(in the rows, 128 means zero)
Each row is followed by its class; each block has classes of its own.
[141 131 120 131 136 143 145 143 125 131 133 135 233 108 112 148 125 149
 136 139 115 114 131 100 133 106 118 130 140 148 166 127 115 144 146 119
 123 138 161 122 126 107 138 131 113 158 123 103 120 139 131 139 127 131
 119  85 116 127  43 112 138 144 130 132 117 138 109 155 129 130  90 125
  47 192 138 122 121 106 122 128 131 125 125 132 124 117 153 118 104 131
 126 127 170 117  54 130 181] | M
[126 137 138 124 122 146 126 136 125 122 130 129 107 117 118 119 128 133
 149 125 114 116 139 109 132 118 137 128 132 121 147 129 107 138 122 119
 126 125 170 140 132 112 128 143 106 151 127 122 131 133 128 134 137 129
 119 148 124 141 146 144 119 144 138 140 120 165  98 118 129 118 128 125
 110  80 137 138 136 137 124 123 126 127 118 144 122 137 142 138 102 109
 123 140 172 131 128 159  93] | N
[136 134 141 145 129 121 117 120 125 123 131 125 132 110 129 136 114 143
 151 108 128 114 123  86 122 105 106 131 134 109 126  97 110 133 151 122
 120 138 114 132 121 114 136 147  88 133 109 137 132 134 123 109 123 160
 121 131 115 171  90 119 126 143 136 146 124 150  85 114 128 121 166 127
 100  64 129 117 129 145 124 124 120 127 125 148  91 118 158 123  73 114
 119 108 207 126 126 155 101] | N
[132 124 109 128 129 140 131 145 123 130 129 131 220 116 118 139 134 141
 134 133 119 123 133 118 140 112 125 129 135 137 172 131 119 140 135 120
 128 123 172 120 128 121 131 130 119 163 123 111 121 137 131 141 132 110
 122  89 121 123  93 126 132 135 131 126 129 142 111 145 132 134  94 125
  79 198 133 129 124 113 124 125 132 127 126 127 133 126 142 123 118 126
 129 131 151 118  73 127 165] | M
[134 134 152 122 135 142 108 139 106 121 128 128 119 111 119  77 128 139
 156 128 134 109 131 112 134 127 127 134 129 133  86 106 114 140  93 111
 124 151 170 125 132 109 160 149  75 172 123  81 133 129 124 174 134 142
 121 147 145 185  86 149 101 140 134 127 109 153  87 129 121 120 172 132
 121  68 144 121 121 144 121 132 123 126 114 156 115 126 154 127  40 128
 113 117 171 124 136 160  55] | N
[141 131 121 144 123  87 134  97 153 121 131 130 138 119 136 128 136 120
 130 128 125 112  89 105 112 100 106 121 136 111 156  95 121 125 162 129
 126 141  39 111 110 157  99 127 118 173 109 137 138 141 148 104 137 133
 122  72 115 137 108 102 150 127 121 141 121 109 117 113 130 129 134 128
 109 123 132 116 133 124 124 125 123 122 152 129  75 113 159 125 107 134
 125 110 154 127 134 116 144] | G
[143 129 117 140 136 109 125 104 145 119 127 131 134 126 149  93 137 115
 144 132 123 110 107 112 118 114 114 129 133 114 139 120 116 136 134 121
 129 145  93 117 122 165 110 125 126 148 116  80 122 139 146 127 131 119
 121 107 133 126 176 112 124 120 119 123 125 111 112 124 120 130 132 131
 147 127 132 134 136 118 131 138 129 131 159 130 102 117 149 124 112 133
 133 107 102 133 149 117 176] | G
[148 125 116 138 122 114 129 130 142 116 123 129 121 117 129  71 146 124
 144 146 131 104 103 102 113 105 109 115 136 111 123 115 108 132  95 119
 126 155 111 103 116 170 115 133 117 194 104  56 124 145 133 164 135 105
 119  69 157 158 179 115 117 129 128 112 121 123  95 112 117 129 129 136
 141 137 146 127 130 123 120 137 125 122 154 142 104 125 164 139  88 127
 123 108 150 130 142 105 176] | G
[131 146 153 130 130 157 111 141 110 121 128 123  99 118 113  90 113 125
 163 113 125 111 130  94 136 115 126 128 133 108 147 115 100 146 119 107
 124 126 170 145 135 105 139 144  83 166 127 120 130 119 130 148 145 146
 112 163 126 166 141 154 114 146 138 121 107 177 112 112 131 112 156 125
 101  48 138 137 129 154 132 124 129 123 111 159 103 128 153 135  59 103
 107 132 212 130 140 181  23] | N
[145 141 122 136 131 137 130 129 136 119 124 131  93 123 129  58 134  87
 143 140 129 106  99 103 127 109 133 120 136 113 168 143 115 136  93 108
 129 134 101 124 136 162 109 120 116 204 124  89 123 127 155 169 152 105
 113 104 138 127 221 134 119 116 108 103 118 133 161 111 120 125 124 137
 136 114 134 142 140 127 130 134 130 130 151 141  95 130 140 140 112 121
 120 130 126 135 157 117  90] | G
[144 125 107 141 113 113 134 135 151 120 118 131  91 124 138 107 132 132
 122 140 131 121 118  91 118 112 113 124 127  90 148 142 117 124 112 130
 128 134 105 120 121 181  98 126 140 147 111 107 126 139 121 130 132 105
 129  67 142 140 224  96 125 124 130 109 135 109 124 107 120 124 119 133
 159 145 133 127 137 128 129 132 120 122 148 131 117 125 141 152 135 106
 129 113 156 131 150  92 192] | G
[155 126 128 146 132 105 154 110 156 123 128 128  95 135 139  89 137 135
 147 146 130 108 114  96 102 115 104 133 139 113  99 107 110 131 121 124
 126 157  78 119 121 153 112 145 125 117 111  44 126 146 137 127 121 130
 122 118 152 153 164  89 123 130 119 116 131 103  89 109 115 125 136 134
 164  72 141 131 148 113 118 134 131 132 164 136  99 116 165 133 111 128
 121  92 131 138 167 109 233] | G
[135 147 153 122 118 154 134 150 116 119 127 131 133 116 103 113 121 135
 156 128 126 112 149  98 135 116 143 126 134 123 158 128 102 138 108 105
 130 119 183 144 138 105 117 140  97 170 133 121 130 128 120 151 138 134
 114 142 126 149 108 143 122 147 137 117 111 172 119 130 128 116 122 136
  80  85 138 139 128 143 126 121 123 123 106 150 117 128 143 136  87 110
 118 131 215 120 108 161  67] | N
[135 143 150 133 137 147 133 112 120 126 132 127 141 128 125 106 120 138
 172 122 126 100 132  98 121 114 121 140 146 122 130 106 103 145 137 114
 122 144 150 134 133  98 132 154  85 139 122  76 131 135 140 130 139 152
 111 165 128 161  84 134 118 148 129 128 115 153  73 120 130 127 147 128
 102  47 143 137 126 129 123 119 126 138 129 151 101 119 162 117  64 117
 113 119 176 130 130 176 121] | N
[130 133 112 144 134  96 105 120 120 125 134 139 233  87 124 126 136 132
 151 120 122 105  88  95 133  93 110 123 141 138 175  98 117 140 170 120
 120 153  91  98 106 127 137 124  82 233 109 131 128 149 146 135 138 131
 116  48 105 153  23 129 143 136 123 160 111 126 102 137 139 136 137 128
  41 204 136  97 113 108 119 126 124 122 138 137  70 111 174 106  62 146
 138 120 164 107  63 137  93] | M
[158 131 117 159 144 107 139 103 156 127 126 131 145 120 153  55 137 127
 154 149 127  95  98  94 104 112 101 135 133 122  88 102 115 141 119 119
 127 176  55 104 120 163 123 142 119 131 107  23 121 146 153 150 122 133
 118 112 153 166 148  89 114 119 106 119 126  86  95 112 116 125 140 137
 165  99 150 129 136 100 114 138 133 132 181 133  87 110 174 118 101 140
 114  78  86 140 171 105 233] | G
[147 129 130 134 129 122 146 121 146 121 125 130  85 130 134  83 144 127
 145 145 135 109 121 117 115 124 120 134 133 124 102 116 114 136 103 123
 130 146 110 119 128 144 118 147 119 138 116  54 129 134 133 147 128 123
 122 129 150 146 168 115 116 131 121 106 125 122 102 120 120 121 131 136
 160  82 143 138 138 123 119 134 129 131 153 135 113 124 151 134 108 130
 114 115 120 136 155 119 177] | G
[138 136 108 142 142  97 117 112 133 128 133 139 233  94 131 112 146 129
 151 132 116  97  85 111 123  81 111 128 143 158 170 100 117 144 161 116
 120 162  90  87 112 133 140 132  86 233 108  90 125 153 154 145 133 126
 113  43 112 147  23 124 138 142 115 152 109 117  88 146 136 140 121 128
  47 216 144 106 114 100 117 129 130 130 158 132  81 109 180  94  64 157
 127 107 136 110  64 123 139] | M
[140 144 125 142 139 127 134 125 129 125 135 132 190 105 123 102 123 116
 145 133 122 109  98  97 129 100 120 123 136 121 167 123 119 139 134 110
 124 143 102 126 129 142 129 125 104 192 125 108 124 128 147 141 139 134
 116  90 118 141  95 121 133 131 119 130 112 131 140 132 127 124 125 134
  76 144 133 123 132 115 126 130 135 127 142 140  88 116 156 118  94 126
 120 122 156 119 108 132 103] | M
[154 131  90 152 128 113 142 115 156 126 126 134 157 120 141  91 137 125
 144 141 120 103 104  71 113  93 100 127 137  90 166 123 101 139 138 117
 127 153  80 115 119 180  87 130 134 163 100  61 112 147 145 129 132 113
 116  66 136 143 211  79 128 124 116 117 134 103 106 104 119 130 116 134
 138 139 141 129 143 110 125 133 129 124 176 138  92 115 168 133 113 114
 126  90 139 135 147 100 233] | G

Next block, with new classes.
[107 143 140 152 142 136 135 123 122 129 156 144 117 135 124 134 131 130
 142 121 130 147 134 128 129 125 134 112 120 129 125 124 133 117 136 143
 117 135 125 132 134 123 123 124 123 151 134 114 151 136 129 130 126 135
 126 135 125 128 120  97 142 112 135 109 111 118 137 131 131 145 136 141
 123 126 138 129 133 112 134 130 121 131 120 132 143 141 128 130 132 144
 136 130 146 136 122 137 113] | H
[170 106 118 122 117 135 117 129 138 118  99 130 138 120 134 119 123 127
 119 117 111 128 125 134 130 134 125 122 127 128 124 127 116 131 132 121
 141 116 103 119 128 152 148 141 118 146  92 126 121 117 138 129 141 131
 131 121 111 134 118 139 123 126 117 144 158 146 136 137 127 135 129 122
 119 121 115 142 129 139 122 134 138 119 117 149 106 116 131 125 129 129
 126 133 138 121 115 125 146] | R
[132 130 138 125 160 135 121 149 151 133 119 115 144 138 129 132 134 136
 135 158 157 139 126 151 124 128 128 143 130 149 135 162 135 116 134 137
 122 123 144 124 136 138 115 122 130 117 133 118 126 115 120 122 139 144
 143 146 148 129 130 115 140 113 145 122 132 136 105 129 146 137 129  94
 131 134 131 131 125 124 130 127 129 127 133 123 127 132 118 131 130 147
 121 121 123 140 110 122 142] | H
[147 134 115 143  98 130 118 136 105 123 130 147 108 122 129 114 126 117
 132  82 105 122 123 130 143 135 135  74 119 112 115  90 126 129 128 120
 132 137 101 129 108 135 151 143 106 142 104 147 141 131 119 121 133 116
 115 113 122 126 126 157 118 138 115 134 148 128 156 136 117 146 141 166
 125 131 109 136 131 139 131 122 120 118 108 153 114 109 141 103 134 124
 136 141 131 115 127 138  91] | F
[108 138 131 149 140 117 138 130 113 126 153 136 125 140 121 131 130 137
 133 126 152 127 130 123 136 125 133 128 121 124 123 128 136 120 127 135
 121 125 131 136 122 117 126 126 122 126 134 123 158 136 124 128 130 131
 127 129 129 133 141 126 143 112 134 114 126 124 124 133 135 126 121 129
 128 126 134 113 122 117 127 134 124 132 117 123 153 134 129 129 127 135
 122 129 128 137 126 135 122] | H
[151 121 110 130  94 123  97 129  93 121 129 140 108 114 130 123 122 124
 111  81  81 126 124 126 147 110 132 129 113 102 126  74 107 154 119 116
 140 135 116 144 137 140 151 144 105 137 105 136 128 128 133 118 130 115
 119 110 124 134 120 156 100 155 112 127 152 123 147 131 114 144 126 172
 122 122 122 137 132 152 111 127 126 111 113 148 119 115 141 108 125 118
 136 140 122 116 139 145 104] | F
[136 140 139 135 127 132 133 133 136 123 140 133 134 142 124 112 133 130
 141 120 141 136 131 131 117 136 135 110 142 133 123 150 128 112 127 137
 129 138 115 126 133 134 107 120 124 124 118 125 136 117 121 116 132 139
 128 135 145 130 124 120 138 119 119 119 108 138 122 115 136 133 119 115
 140 124 128 128 130 134 115 134 149 126 104 119 124 129 125 127 131 151
 121 123 129 136 104 130 109] | Z
[116 135 150 136 161 125 148 128 150 130 135 112 158 151 118 139 138 138
 116 165 159 126 126 131 118 135 115 122 138 142 132 150 133 110 127 143
 126 127 131 131 139 115 111 104 133 122 141 118 139 125 124 142 128 143
 136 142 136 123 126 117 147 109 113 112 108 131 104 130 142 121 123 106
 141 127 150 124 130 104 134 138 129 150 128 113 131 142 120 149 125 140
 123 123 123 144  97 120 145] | Z
[155 124 122 122 133 140 128 137 142 126 115 126 138 124 129 128 130 103
 134 137 133 122 122 126 126 135 129 143 127 138 127 139 131 117 131 128
 131 129 119 127 132 139 133 129 125 111 126 125 133 115 126 119 141 136
 123 137 126 124 134 124 132 124 137 135 150 137 129 129 130 126 129 119
 135 128 125 137 122 138 125 135 132 118 128 144 124 130 131 127 118 133
 122 127 127 126 120 120 128] | R
[113 130 133 129 147 130 133 137 140 123 126 118 129 142 122 148 131 139
 117 161 145 140 131 123 128 130 131 140 128 136 138 152 132 126 128 136
 116 126 126 141 137 126 130 118 127 130 134 108 135 129 127 138 128 141
 132 139 108 125 139 149 142  97 145 120 139 133 113 123 125 119 135 114
 130 118 143 115 129 107 138 132 124 142 148 135 135 144 120 138 120 130
 137 134 130 128 116 125 154] | Z
[161 125 122 110 123 135 117 134 129 123 106 123 142 129 121 130 121 133
 126 136 130 128 114 135 124 139 134 138 126 135 125 134 116 138 128 130
 134 126 121 121 126 161 142 136  99 123 122 120 125 117 130 133 140 131
 123 132 117 126 119 117 127 135 133 131 153 140 124 127 125 131 129 112
 124 114 122 138 117 134 121 125 128 123 140 136 112 128 125 125 132 126
 126 143 129 127 115 125 137] | R
[117 136 121 127 140 134 128 135 146 124 124 126  80 121 124 134 138 135
 139 154 144 140 120 127 115 119 130 133 133 137 129 160 134 106 131 167
 114 125 141 133 137 129 107 107 139 118 127 118 132 106 105 126 135 153
 133 146 141 130 128 116 149 125 139 122 119 132 118 118 145 125 123  93
 129 117 135 133 127 135 124 134 110 128 148 118 129 141 122 131 125 149
 120 125 120 139 115 111 143] | H
[ 82 139 130 150 142 120 136 117 109 131 169 133 117 135 131 130 152 146
 140 117 127 137 129 118 129 117 135 117 126 124 119 117 106 119 135 122
 121 132 133 134 132 104 113 117 128 138 140 129 150 131 121 125 127 127
 130 124 126 138 123 134 135 112 138 124 107 114 163 124 120 122 127 141
 133 139 114 115 130 114 133 125 121 124 125 123 148 137 124 139 125 132
 128 141 128 142 131 134 117] | H
[125 132 134 131 133 134 124 137 124 123 134 132 135 125 130 131 133 125
 125 139 134 130 129 118 128 131 135 128 131 137 128 149 133 115 132 131
 126 125 134 127 133 134 121 129 125 128 130 114 132 123 124 122 134 132
 133 140 128 129 153 124 131 113 132 122 124 133 115 135 143 129 120 110
 133 117 103 124 121 127 126 128 127 131 125 134 134 143 131 130 137 140
 138 129 122 134 116 131 139] | Z
[110 126 145 140 161 127 151 114 157 131 132 117 154 149 127 132 133 134
 136 167 158 127 130 130 120 132 125 129 142 138 132 151 139 117 136 145
  97 124 139 135 135  99 111 107 155 117 146 115 143 129 120 134 120 147
 138 140 133 125 137 102 154 102 141 112 110 119 116 123 139 120 122 108
 134 131 149 102 119  93 140 124 122 141 137 116 143 150 111 154 128 134
 127 123 132 138 130 125 151] | Z
[162 140 134 121 120 140 111 139 131 128 112 122 127 135 130 114 124 121
 123 125 117 124 126 125 126 126 132 125 127 132 128 137 137 121 120 128
 139 123 118 119 130 152 138 130 122 124 104 122 122 115 128 121 138 139
 127 133 124 131 126 132 120 142 122 121 152 123 134 124 137 135 127 114
 120 119 119 143 112 146 121 129 128 110 130 146 103 124 131 112 135 137
 126 130 129 118 107 117 123] | R
[108 134 144 139 132 119 143 124 120 128 163 122 120 150 126 140  99 124
 136 125 140 135 138 129 129 117 132 112 122 128 108 135 128 106 130 138
 112 121 128 133 133 116 113 121 124 127 134 123 151 143 123 144 127 141
 118 127 139 128 133 122 130 107 122 105 107 127 120 138 131 120 129 130
 127 125 137 116 134 118 130 128 125 137 115 123 145 138 130 127 123 139
 123 133 128 132 118 135 118] | H
[133 135 108 141  87 124 105 134  95 125 139 145  81 121 130 115 127 117
 113  74  97 127 131 131 147 122 130 122 107 105 131  77 112 146 127 111
 135 141 109 128 109 133 182 144 116 136  97 138 149 130 129 115 124 105
 120 104 119 130 127 153 106 158 112 128 142 120 149 136 116 153 144 175
 121 126 120 126 136 138 128 117 123 117 114 149 120 113 142 121 131 128
 132 145 130 117 132 145  92] | F
[142 135 114 142 101 125 113 131 100 123 133 144 108 114 129 112 123 120
 115  74  96 129 133 126 145 138 131 106 116 104 117  82 112 137 120 119
 139 139 113 132 114 132 148 155 115 136 110 144 139 167 131 123 125 105
 113 105 124 130 117 160 114 136 115 135 129 126 151 148 116 142 138 182
 124 138 121 129 131 134 127 116 123 112 102 147 122 116 141 113 132 125
 140 131 135 120 125 137  84] | F
[162 109 121 136 135 137 139 122 144 126 102 123 172 138 123 131 118 134
 121 141 138 131 116 135 133 132 121 125 128 135 124 141 121 132 115 129
 141 121 109 122 114 139 144 128 114 129 133 120 116 123 138 134 132 129
 131 129 110 118 131 104 118 102 123 129 156 132 123 137 122 132 131 117
 128 124 125 127 120 118 126 171 135 138 143 133 114 115 119 136 133 122
 116 132 138 120 121 116 139] | R
[137 125 124 135 109 123 129 124 101 128 133 144 115 164 131 119 119 137
 119  87  79 120 134 131 147 122 125 102 119 105 124  78 108 128 125 119
 142 138 101 140 107 122 164 159 125 142 115 155 135 156 136 126 118 108
 118 106 124 122 118 160 112 132 113 138 146 119 150 141 108 129 134 182
 126 137 111 118 131 128 125 126 121  97 111 149 121 113 136 115 126 119
 141 138 136 111 170 127 101] | F
[105 136 133 139 141 123 135 127 115 132 141 134 117 125 127 127 137 116
 121 110 131 135 133 127 130 129 131 111 124 120 119 115 127 124 125 132
 123 131 120 136 127 123 112 113 126 133 126 140 141 138 122 131 135 130
 127 126 131 122 134 130 125 118 130 126 117 123 130 137 132 140 129 134
 122 135 132  74 131 112 126 123 128 132 107 128 129 137 123 129 130 133
 127 136 123 125 123 127 108] | H
[141 133 104 135  97 117 110 129  99 132 137 143  98 118 136 103 123 116
 124  75  78 120 129 135 145 129 126 112 118  79 124  84 114 139 125  98
 136 143 118 130 107 134 145 148 117 139 102 144 139 132 128 116 125 105
 118 110 128 125 132 158 103 139 117 135 139 121 149 135 111 145 134 174
 122 140 118 139 121 149 122 116 126 124 113 149 122 120 137 111 127 131
 137 133 133 115 133 133  84] | F
[105 137 135 149 140 123 131 134 121 131 152 145 122 134 130 124 134 127
 113 112 117 138 130 134 138 121 130 120 124 123 125 116 128 121 140 133
 123 135 125 132 126 120 120 120 119 132 115 127 149 133 119 127 127 131
 128 127 128 129 123 141 133 117 120 110 118 116 126 129 126 131 135 138
 127 126 132 137 131 116 127 125 130 134 119 115 133 134 127 113 131 143
 126 128 122 136 124 136 110] | H
[160 135 128 116 133 144 126 135 146 136 113 136 146 119 120 119 132 125
 123 121 127 135 125 116 126 124 135 143 123 119 117 144 127 122 126 133
 126 128 101 127 133 147 132 118  94 128 113 122 131 113 130 116 139 151
 120 137 120 129 128 133 125 118 123 121 152 158 125 138 138 134 135 114
 151 125 133 141 122 127 122 142 133 131 126 139 116 122 123 128 136 135
 123 126 129 124 106 130 117] | R
[131 127 127 143  95 108  99 137  99 129 140 147  93  78 123 123 122 124
 124  74  93 131 140 128 132 118 131 127 110 109 130  74 116 134 142 115
 133 141 116 149 126 131 149 142 120 143 103 149 132 125 126 116 128 103
 122 110 130 130 125 163 110 152  84 134 143 120 141 133 111 139 139 179
 107 126 121 135 129 144 127 108 122 111 121 143 115 120 153 103 128 125
 139 144 132 139 146 132  88] | F
[132 142 115 136  93 122 111 122 100 127 148 141  97 120 131 118 119 115
 127  81  94 129 129 127 139 125 137 114 114 104 118  97 109 136 122 113
 132 133 118 131 110 130 148 145 125 142  94 142 135 134 132 117 124 112
 115 107 126 123 131 156 112 146 118 131 133 120 143 143 123 140 134 172
 109 120 115 129 136 137 125 118 124 113 111 133 119 112 146 108 132 124
 139 131 133 118 140 136 103] | F
